Below is a small trained network, with its code and all its weights. Each question gives an input and a target symbol and asks what happens when units are switched off, that is, made to give their printed mean instead of their output.

import numpy as np


def w(rows, s, z=0):
    codes = np.array(rows[::2]) - 128.0
    scale = np.full(codes.shape[1], s)
    scale[-1] = z or s
    return codes * scale


def f(y):
    return np.maximum(y, 0)


def softmax(a):
    e = np.exp(a - a.max(-1, keepdims=True))
    return e / e.sum(-1, keepdims=True)


def log_softmax(a):
    a = a - a.max(-1, keepdims=True)
    return a - np.log(np.exp(a).sum(-1, keepdims=True))


def net(x, mask):
    ids = ['ΔΘΞΠαβγεζηλμσφψω'.index(c) for c in x.split()]
    T = len(ids)
    res = E[ids] + P[:T]
    r = res
    for j in range(3):
        rows = slice(2 * j, 2 * j + 2)
        q, k, v = (r @ M[0][rows].T for M in (Q, K, V))
        z = softmax(np.where(np.tri(T) > 0, q @ k.T / 2**0.5, -1e9)) @ v
        o = O[0][rows]
        res = res + np.where(mask[j], z, o[:, -1]) @ o[:, :-1]
    y = f(res @ A[0][:, :-1].T + A[0][:, -1])
    res = res + np.where(mask[3:19], y, B[0][:, -1]) @ B[0][:, :-1]
    return log_softmax(res[-1] @ U[:, :-1].T + U[:, -1])


Q, K, V, O, A, B = {}, {}, {}, {}, {}, {}
E = w([
[106,95,229],'Δ',
[121,145,91],'Θ',
[128,130,86],'Ξ',
[126,141,96],'Π',
[100,81,179],'α',
[114,139,88],'β',
[112,152,96],'γ',
[107,152,117],'ε',
[112,191,219],'ζ',
[102,156,117],'η',
[65,161,71],'λ',
[130,140,186],'μ',
[106,163,115],'σ',
[109,150,115],'φ',
[97,4,113],'ψ',
[113,86,28],'ω',
],0.019)
P = w([
[214,101,127],'0',
[183,108,126],'1',
[155,104,123],'2',
[128,106,124],'3',
[104,112,117],'4',
[90,118,124],'5',
[75,113,125],'6',
[55,118,130],'7',
[41,114,133],'8',
[27,119,128],'9',
[12,118,126],'10',
[2,117,131],'11',
[23,113,125],'12',
],0.0094)
Q[0] = w([
[178,61,182],'head 0',
[249,147,142],'head 0',
[83,147,80],'head 1',
[183,113,201],'head 1',
[52,134,176],'head 2',
[67,94,112],'head 2',
],0.015)
K[0] = w([
[174,180,26],'head 0',
[250,115,138],'head 0',
[89,129,86],'head 1',
[176,100,191],'head 1',
[94,145,101],'head 2',
[40,119,141],'head 2',
],0.017)
V[0] = w([
[69,54,152],'head 0',
[181,119,53],'head 0',
[19,183,140],'head 1',
[134,161,174],'head 1',
[157,124,67],'head 2',
[128,8,92],'head 2',
],0.012)
O[0] = w([
[147,72,157,253],'head 0',
[15,168,150,64],'head 0',
[65,206,128,199],'head 1',
[138,144,206,56],'head 1',
[71,156,60,130],'head 2',
[2,105,159,207],'head 2',
],0.0093,0.0059)
A[0] = w([
[197,184,98,215],'neuron 0',
[74,102,173,125],'neuron 1',
[29,131,115,169],'neuron 2',
[169,220,114,74],'neuron 3',
[183,82,72,212],'neuron 4',
[137,194,117,137],'neuron 5',
[148,109,49,104],'neuron 6',
[117,150,140,196],'neuron 7',
[151,98,72,181],'neuron 8',
[247,105,91,77],'neuron 9',
[161,88,172,161],'neuron 10',
[191,139,118,206],'neuron 11',
[151,170,157,255],'neuron 12',
[129,61,150,63],'neuron 13',
[70,115,84,117],'neuron 14',
[156,238,232,134],'neuron 15',
],0.011,0.0069)
B[0] = w([
[18,142,90,149],'neuron 0',
[163,158,132,193],'neuron 1',
[222,110,122,254],'neuron 2',
[79,62,163,133],'neuron 3',
[123,134,254,184],'neuron 4',
[123,102,60,140],'neuron 5',
[113,222,124,166],'neuron 6',
[156,84,137,162],'neuron 7',
[141,123,187,179],'neuron 8',
[142,183,92,145],'neuron 9',
[42,184,106,159],'neuron 10',
[78,129,151,147],'neuron 11',
[25,35,56,161],'neuron 12',
[142,187,77,155],'neuron 13',
[212,163,140,204],'neuron 14',
[164,205,108,151],'neuron 15',
],0.0072,0.013)
U = w([
[117,177,142,20],'Δ',
[123,171,26,145],'Θ',
[186,11,81,61],'Ξ',
[126,150,113,32],'Π',
[86,156,254,70],'α',
[186,163,119,54],'β',
[114,135,110,69],'γ',
[69,79,111,122],'ε',
[72,201,134,74],'ζ',
[59,91,101,116],'η',
[92,135,44,141],'λ',
[76,222,148,138],'μ',
[44,102,88,115],'σ',
[84,115,109,100],'φ',
[134,30,176,254],'ψ',
[247,199,154,183],'ω',
],0.0093,0.0074)

Each question gives the input, a string of symbols that net reads in full, and the target symbol t.
The units are the heads (2 rows each of Q, K, V and O) and the neurons (one row each of A and B). Each row of codes is followed by its name. A weight is (code - 128) times the scale printed after its matrix; where a second scale follows, it is the last column's (O, A, B and U).
mask holds one flag per unit, heads first, then neurons. A switched-off unit (its flag False) gives its mean, the last column of its rows in O or B, instead of its output. The means were averaged over made-up inputs and are rounded, as every weight is.
A unit's drop is (log p(t) with every unit on - log p(t) with that unit switched off) / (log p(t) with every unit on - log p(t) with every unit switched off).
The circuit of an input: a set's keep is (log p(t) with only the set's units on - log p(t) with every unit switched off) / (log p(t) with every unit on - log p(t) with every unit switched off). Starting from the 12 units with the biggest drops (on a tie, the unit counted first), units are removed one at a time, each time the one whose removal leaves the highest keep (on an exact tie, the one counted first), for as long as the keep stays at least 0.8.
circuit, biggest first: the units of the circuit, biggest drop first
unit that matters most: the unit with the biggest drop
top k neurons: the k neurons with the biggest drops, biggest first
heads that matter: for each layer, one digit per head in row order, 1 if its drop is at least 0.15 and else 0, layers parted by /
drop of u: that unit's drop, to one decimal
input α Θ α ω α α α α α α α σ, target ψ: circuit, biggest first -> head 0; head 2
input α α σ, target ψ: unit that matters most -> neuron 6
input ω ω λ, target ω: circuit, biggest first -> neuron 2; neuron 14; neuron 12; head 2
input λ Ξ γ α α Ξ η, target ψ: circuit, biggest first -> head 0; neuron 6; neuron 13
input Π Ξ λ γ ε σ λ ψ σ ε λ, target Θ: circuit, biggest first -> head 1; neuron 4; neuron 2
input Δ Δ η Θ α α ω α μ ε, target ψ: heads that matter -> 100
input ω ω φ μ ψ ψ φ, target ψ: heads that matter -> 100
input ω Π α η ω Δ, target ω: heads that matter -> 101
input α ε β, target ψ: heads that matter -> 010
input Θ ω α α α ζ Ξ ω α ε μ ψ, target Ξ: heads that matter -> 011
input α ψ α α γ Θ Δ μ Ξ ω α Ξ, target ψ: heads that matter -> 101
input α ε α γ, target ψ: heads that matter -> 000
input σ α μ α Δ ω β ω μ σ λ, target Θ: heads that matter -> 011
input ω α ε α ω α η ω ω Ξ ψ Ξ, target ψ: circuit, biggest first -> head 0
input φ μ Π μ ω η λ α ω ε α Θ, target ψ: heads that matter -> 100
input α α ω ω α Θ ε α α φ ω ψ, target Ξ: top 3 neurons -> neuron 2; neuron 4; neuron 6
input α ε α ω ε, target ψ: drop of neuron 1 -> 0.1
input ω α Θ γ ε Θ α μ η ω ψ ω α, target ω: drop of neuron 7 -> 0.0
input η Θ ω η Π α η α φ, target ψ: drop of neuron 14 -> 0.0
input α ω α η α α β, target ψ: top neuron -> neuron 4
